Below are the code and all the weights of a small trained network. Each question names an input and a target symbol and asks about switching units off, where a switched-off unit gives its printed mean instead of its output.

import numpy as np


def w(rows, s, z=0):
    codes = np.array(rows[::2]) - 128.0
    scale = np.full(codes.shape[1], s)
    scale[-1] = z or s
    return codes * scale


def f(y):
    return np.maximum(y, 0)


def softmax(a):
    e = np.exp(a - a.max(-1, keepdims=True))
    return e / e.sum(-1, keepdims=True)


def log_softmax(a):
    a = a - a.max(-1, keepdims=True)
    return a - np.log(np.exp(a).sum(-1, keepdims=True))


def net(x, mask):
    ids = ['αβγεθλμξπστψ'.index(c) for c in x.split()]
    T = len(ids)
    res = E[ids] + P[:T]
    u = 0
    for l in range(3):
        q, k, v = (res @ M[l].T for M in (Q, K, V))
        z = softmax(np.where(np.tri(T) > 0, q @ k.T / 3**0.5, -1e9)) @ v
        res = res + np.where(mask[u], z, O[l][:, -1]) @ O[l][:, :-1]
        u += 1
        y = f(res @ A[l][:, :-1].T + A[l][:, -1])
        res = res + np.where(mask[u : u + 8], y, B[l][:, -1]) @ B[l][:, :-1]
        u += 8
    return log_softmax(res[-1] @ U[:, :-1].T + U[:, -1])


Q, K, V, O, A, B = {}, {}, {}, {}, {}, {}
E = w([
[62,145,170],'α',
[154,94,95],'β',
[158,91,100],'γ',
[201,55,193],'ε',
[156,91,102],'θ',
[171,83,113],'λ',
[67,142,166],'μ',
[35,161,193],'ξ',
[70,166,250],'π',
[65,146,172],'σ',
[66,145,166],'τ',
[154,102,86],'ψ',
],0.015)
P = w([
[102,36,135],'0',
[150,185,60],'1',
[178,106,131],'2',
[77,72,140],'3',
[145,189,91],'4',
[115,167,212],'5',
[74,89,137],'6',
[147,195,107],'7',
[126,188,246],'8',
[70,99,137],'9',
[151,206,126],'10',
[235,110,172],'11',
],0.013)
Q[0] = w([
[183,76,56],'0.h0',
[245,64,193],'0.h0',
[2,56,97],'0.h0',
],0.0053)
K[0] = w([
[187,171,45],'0.h0',
[198,188,223],'0.h0',
[158,254,116],'0.h0',
],0.0084)
V[0] = w([
[134,154,160],'0.h0',
[107,66,110],'0.h0',
[163,254,151],'0.h0',
],0.0059)
O[0] = w([
[111,91,184,171],'0.h0',
[2,190,124,175],'0.h0',
[199,119,120,5],'0.h0',
],0.0077,0.0016)
A[0] = w([
[140,187,145,82],'0.n0',
[202,209,94,253],'0.n1',
[25,201,106,111],'0.n2',
[42,77,123,116],'0.n3',
[254,117,155,125],'0.n4',
[230,18,131,187],'0.n5',
[184,74,197,197],'0.n6',
[83,72,118,214],'0.n7',
],0.0096,0.0047)
B[0] = w([
[119,202,46,154],'0.n0',
[93,208,217,207],'0.n1',
[235,117,61,224],'0.n2',
[155,8,101,200],'0.n3',
[82,118,91,200],'0.n4',
[109,169,36,240],'0.n5',
[41,141,116,254],'0.n6',
[211,132,254,211],'0.n7',
],0.0068,0.006)
Q[1] = w([
[117,173,120],'1.h0',
[14,136,135],'1.h0',
[113,7,130],'1.h0',
],0.012)
K[1] = w([
[237,122,203],'1.h0',
[86,186,255],'1.h0',
[6,96,94],'1.h0',
],0.0079)
V[1] = w([
[165,149,105],'1.h0',
[249,137,130],'1.h0',
[66,140,130],'1.h0',
],0.014)
O[1] = w([
[83,99,137,28],'1.h0',
[10,132,60,2],'1.h0',
[253,233,155,197],'1.h0',
],0.0073,0.0035)
A[1] = w([
[166,94,1,92],'1.n0',
[124,131,77,105],'1.n1',
[182,104,5,119],'1.n2',
[42,180,32,198],'1.n3',
[166,106,71,87],'1.n4',
[32,76,63,109],'1.n5',
[20,42,148,3],'1.n6',
[140,108,37,132],'1.n7',
],0.0091,0.0048)
B[1] = w([
[65,95,202,169],'1.n0',
[177,121,178,143],'1.n1',
[80,118,150,180],'1.n2',
[240,132,98,255],'1.n3',
[18,2,194,145],'1.n4',
[61,211,10,159],'1.n5',
[74,189,40,164],'1.n6',
[15,70,186,165],'1.n7',
],0.0052,0.0035)
Q[2] = w([
[122,73,142],'2.h0',
[12,195,187],'2.h0',
[102,98,75],'2.h0',
],0.011)
K[2] = w([
[119,254,127],'2.h0',
[251,85,36],'2.h0',
[127,202,68],'2.h0',
],0.0035)
V[2] = w([
[114,254,144],'2.h0',
[116,45,97],'2.h0',
[126,48,116],'2.h0',
],0.0094)
O[2] = w([
[158,2,214,4],'2.h0',
[143,239,161,170],'2.h0',
[161,48,178,199],'2.h0',
],0.0067,0.0034)
A[2] = w([
[71,118,71,115],'2.n0',
[147,202,255,102],'2.n1',
[205,252,8,118],'2.n2',
[5,125,253,102],'2.n3',
[232,155,107,196],'2.n4',
[131,25,92,232],'2.n5',
[127,125,218,134],'2.n6',
[105,32,201,2],'2.n7',
],0.0078,0.0056)
B[2] = w([
[78,224,19,139],'2.n0',
[61,55,95,255],'2.n1',
[180,74,141,253],'2.n2',
[218,135,9,174],'2.n3',
[172,148,179,227],'2.n4',
[117,125,188,186],'2.n5',
[43,112,69,191],'2.n6',
[160,84,1,155],'2.n7',
],0.0087,0.0082)
U = w([
[113,121,118,82],'α',
[115,139,146,173],'β',
[143,51,74,40],'γ',
[194,146,92,149],'ε',
[117,115,122,57],'θ',
[122,107,252,253],'λ',
[114,117,124,78],'μ',
[119,124,95,63],'ξ',
[115,117,121,65],'π',
[114,125,106,78],'σ',
[97,128,131,143],'τ',
[107,136,121,141],'ψ',
],0.014,0.0055)

Each question gives the input, a string of symbols that net reads in full, and the target symbol t.
The units are the heads (3 rows each of Q, K, V and O) and the neurons (one row each of A and B). Each row of codes is followed by its name. A weight is (code - 128) times the scale printed after its matrix; where a second scale follows, it is the last column's (O, A, B and U).
mask holds one flag per unit, layer by layer, with each layer's heads first. A switched-off unit (its flag False) gives its mean, the last column of its rows in O or B, instead of its output. The means were averaged over made-up inputs and are rounded, as every weight is.
A unit's drop is (log p(t) with every unit on - log p(t) with that unit switched off) / (log p(t) with every unit on - log p(t) with every unit switched off).
The circuit of an input: a set's keep is (log p(t) with only the set's units on - log p(t) with every unit switched off) / (log p(t) with every unit on - log p(t) with every unit switched off). Starting from the 12 units with the biggest drops (on a tie, the unit counted first), units are removed one at a time, each time the one whose removal leaves the highest keep (on an exact tie, the one counted first), for as long as the keep stays at least 0.8.
circuit, biggest first: the units of the circuit, biggest drop first
unit that matters most: the unit with the biggest drop
top k neurons: the k neurons with the biggest drops, biggest first
drop of u: that unit's drop, to one decimal
input π π τ ε σ σ γ, target λ: top 3 neurons -> 0.n2; 0.n6; 2.n5
input π λ σ, target λ: circuit, biggest first -> 1.h0; 2.n3
input τ β τ π τ μ μ, target γ: circuit, biggest first -> 2.h0; 2.n3
input α γ μ λ θ π ε ψ π ξ, target γ: circuit, biggest first -> 2.h0; 0.n3; 0.n2
input θ ξ β π θ π β ε π β θ β, target λ: circuit, biggest first -> 0.n1; 2.n3; 2.h0
input π σ ε α, target λ: circuit, biggest first -> 1.h0
input μ π ξ ξ, target γ: circuit, biggest first -> 2.h0; 2.n3
input θ ξ π α π λ σ, target γ: top 3 neurons -> 2.n7; 0.n5; 0.n3
input θ μ τ ε π, target ε: circuit, biggest first -> 0.n2; 0.n0; 2.n2
input π ξ β α, target γ: top 2 neurons -> 0.n7; 2.n7
input γ ξ μ ε γ π ψ θ ε τ τ, target ε: top 3 neurons -> 0.n2; 0.n0; 1.n3
input ξ π λ π β π θ β π α, target γ: circuit, biggest first -> 2.h0; 0.n3; 0.n2
input λ β ξ β μ σ ε λ π σ, target γ: top 2 neurons -> 2.n7; 0.n3
input ε β θ ε μ γ ε ξ γ γ, target λ: top 3 neurons -> 0.n2; 2.n5; 0.n6
input ψ τ μ θ σ θ μ σ ε μ, target λ: top 3 neurons -> 0.n6; 0.n2; 0.n4
input π τ π ε ε σ π σ, target λ: unit that matters most -> 2.n3
input τ ε π π ε τ π ξ, target ε: top 2 neurons -> 0.n2; 0.n0
input β ε π λ σ θ τ, target γ: top 4 neurons -> 2.n7; 0.n3; 0.n5; 0.n7
input ε β π ε β τ ε ε τ β, target λ: top 2 neurons -> 0.n2; 2.n5
input ε ε α ψ, target λ: top 2 neurons -> 0.n2; 2.n5
input ε β β π μ μ θ θ ε α, target λ: top 2 neurons -> 0.n6; 0.n2
input π π λ, target λ: top 2 neurons -> 0.n2; 0.n3
input ψ ε π π, target γ: top neuron -> 2.n7
input σ β π θ π π β μ, target ε: drop of 2.n5 -> 0.2
input π μ ξ π, target γ: drop of 0.n6 -> 0.0
input β ε ξ α π, target ε: drop of 0.n3 -> 0.3
input τ ψ μ θ α, target ε: drop of 1.n3 -> 0.3
